Below is a small trained network, with its code and all its weights. Each question gives an input and a class and asks what happens when units are switched off, that is, made to give their printed mean instead of their output.

import numpy as np


def w(rows, s, z=0):
    codes = np.array(rows[::2]) - 128.0
    scale = np.full(codes.shape[1], s)
    scale[-1] = z or s
    return codes * scale


def norm(h):
    return h / np.sqrt((h * h).mean(-1, keepdims=True) + 1e-5)


def f(y):
    return y / 2 * (1 + np.tanh(0.7978845608 * (y + 0.044715 * y**3)))


def log_softmax(a):
    a = a - a.max(-1, keepdims=True)
    return a - np.log(np.exp(a).sum(-1, keepdims=True))


def net(x, mask):
    res = np.array(x, float).reshape(1, 7) / 4 @ E
    u = 0
    for l in range(2):
        y = f(norm(res) @ A[l][:, :-1].T + A[l][:, -1])
        res = res + np.where(mask[u : u + 7], y, B[l][:, -1]) @ B[l][:, :-1]
        u += 7
    return log_softmax(norm(res)[-1] @ U[:, :-1].T + U[:, -1])


A, B = {}, {}
E = w([
[164,78,66,124,93,18],'x0',
[99,18,172,84,150,113],'x1',
[179,215,168,129,201,113],'x2',
[178,194,164,173,108,208],'x3',
[20,198,33,242,127,97],'x4',
[235,99,36,224,223,253],'x5',
[183,136,208,245,153,151],'x6',
],0.0059)
A[0] = w([
[105,142,137,91,128,11,128],'0.n0',
[248,141,141,111,116,144,75],'0.n1',
[162,113,64,179,216,76,7],'0.n2',
[90,94,101,113,129,90,39],'0.n3',
[27,158,81,106,103,141,196],'0.n4',
[92,105,158,252,60,81,109],'0.n5',
[38,147,85,155,82,187,231],'0.n6',
],0.013,0.0018)
B[0] = w([
[62,90,110,137,39,103,253],'0.n0',
[106,150,183,192,139,216,243],'0.n1',
[127,82,44,170,122,117,222],'0.n2',
[139,154,200,160,76,107,165],'0.n3',
[161,148,100,88,68,172,230],'0.n4',
[61,180,171,109,250,74,240],'0.n5',
[183,208,164,102,176,107,247],'0.n6',
],0.014,0.0055)
A[1] = w([
[95,132,103,183,149,76,230],'1.n0',
[152,177,74,48,140,180,30],'1.n1',
[101,151,144,174,241,79,194],'1.n2',
[182,73,6,199,168,110,66],'1.n3',
[153,33,168,47,166,179,70],'1.n4',
[140,177,96,166,96,160,252],'1.n5',
[107,123,174,111,169,177,119],'1.n6',
],0.015,0.0035)
B[1] = w([
[120,135,71,87,137,134,198],'1.n0',
[199,186,200,153,188,43,166],'1.n1',
[93,156,73,212,93,137,255],'1.n2',
[240,65,84,151,79,99,216],'1.n3',
[47,68,124,102,250,71,166],'1.n4',
[178,123,222,76,125,162,221],'1.n5',
[112,71,139,179,110,142,185],'1.n6',
],0.018,0.0093)
U = w([
[73,120,54,168,118,149,2],'0',
[157,119,212,206,156,232,128],'1',
[55,26,177,116,230,120,116],'2',
[63,221,60,189,148,71,128],'3',
[113,171,167,217,118,154,117],'4',
[249,99,41,181,104,121,152],'5',
[42,128,140,36,6,67,173],'6',
[202,231,173,57,150,117,150],'7',
],0.013,0.0058)

Each question gives the input, the list of numbers given to net, and the class t.
The units are the neurons (one row each of A and B). Each row of codes is followed by its name. A weight is (code - 128) times the scale printed after its matrix; where a second scale follows, it is the last column's (A, B and U).
mask holds one flag per neuron, layer by layer. A switched-off neuron (its flag False) gives its mean, the last column of its row in B, instead of its output. The means were averaged over made-up inputs and are rounded, as every weight is.
A unit's drop is (log p(t) with every unit on - log p(t) with that unit switched off) / (log p(t) with every unit on - log p(t) with every unit switched off).
The circuit of an input: a set's keep is (log p(t) with only the set's units on - log p(t) with every unit switched off) / (log p(t) with every unit on - log p(t) with every unit switched off). Starting from the 12 units with the biggest drops (on a tie, the unit counted first), units are removed one at a time, each time the one whose removal leaves the highest keep (on an exact tie, the one counted first), for as long as the keep stays at least 0.8.
circuit, biggest first: the units of the circuit, biggest drop first
most important unit: the unit with the biggest drop
k most important neurons: the k neurons with the biggest drops, biggest first
k most important neurons of layer l: the k neurons of layer l with the biggest drops, biggest first
drop of u: that unit's drop, to one decimal
input [-4,0,7,-5,-1,3,0], class 5: most important unit -> 0.n2
input [7,-2,-6,-7,-6,0,8], class 3: circuit, biggest first -> 0.n5; 1.n3; 1.n5
input [-2,4,-2,6,6,8,8], class 5: 3 most important neurons -> 1.n3; 0.n2; 0.n1
input [0,-8,-1,4,-5,-6,0], class 1: 2 most important neurons -> 0.n1; 1.n0
input [-2,-2,-3,7,5,7,-4], class 7: circuit, biggest first -> 0.n6; 1.n5
input [-5,-3,6,2,4,6,8], class 5: 2 most important neurons -> 0.n2; 1.n3
input [1,-8,-3,7,5,5,7], class 3: circuit, biggest first -> 0.n5; 1.n2
input [7,-5,0,-8,7,0,-7], class 6: circuit, biggest first -> 0.n0; 1.n2
input [5,-3,-4,-1,5,-5,0], class 6: 2 most important neurons -> 0.n0; 0.n4
input [1,3,-7,-1,-4,8,-3], class 2: 3 most important neurons -> 1.n4; 1.n2; 0.n0
input [-1,-4,6,3,1,-8,3], class 6: 2 most important neurons of layer 1 -> 1.n2; 1.n1
input [-3,5,-6,4,5,-2,6], class 3: 2 most important neurons -> 0.n5; 1.n2
input [3,0,-5,-5,-4,1,5], class 2: 2 most important neurons -> 0.n6; 1.n4
input [-3,6,-6,3,5,-5,0], class 7: 2 most important neurons of layer 0 -> 0.n4; 0.n6
input [-3,3,-6,7,-6,-6,5], class 2: most important unit -> 1.n4
input [-1,-7,-1,-2,1,-3,-8], class 7: 2 most important neurons of layer 0 -> 0.n4; 0.n6
input [6,-2,-1,5,-6,-5,-1], class 6: 2 most important neurons -> 0.n0; 1.n2
input [1,4,7,2,-7,5,-5], class 2: 2 most important neurons -> 1.n4; 0.n6
input [-3,-3,-8,-4,-6,7,-2], class 2: 2 most important neurons -> 1.n4; 0.n2
input [3,-6,-7,-2,3,-1,4], class 3: 2 most important neurons -> 0.n5; 1.n2
input [-4,8,8,-2,4,4,-2], class 5: most important unit -> 1.n3
input [5,0,-4,6,2,-6,2], class 3: 3 most important neurons -> 0.n5; 1.n2; 1.n5
input [8,4,4,-6,5,1,8], class 0: 2 most important neurons -> 0.n5; 0.n2
input [-3,-6,3,-7,-2,-5,5], class 6: 2 most important neurons -> 0.n0; 1.n2
input [-2,0,5,1,2,4,-8], class 7: 2 most important neurons -> 1.n1; 0.n4
input [5,3,6,-3,1,-5,1], class 6: drop of 0.n0 -> 0.2
input [5,0,6,-1,-5,-5,5], class 6: drop of 0.n0 -> 1.1
input [5,-3,4,4,-4,-4,-6], class 6: drop of 0.n0 -> 0.3
input [-3,-3,6,-3,8,-2,-1], class 7: drop of 0.n4 -> 0.9
input [-3,-4,6,5,-8,0,-7], class 1: most important neuron of layer 1 -> 1.n6
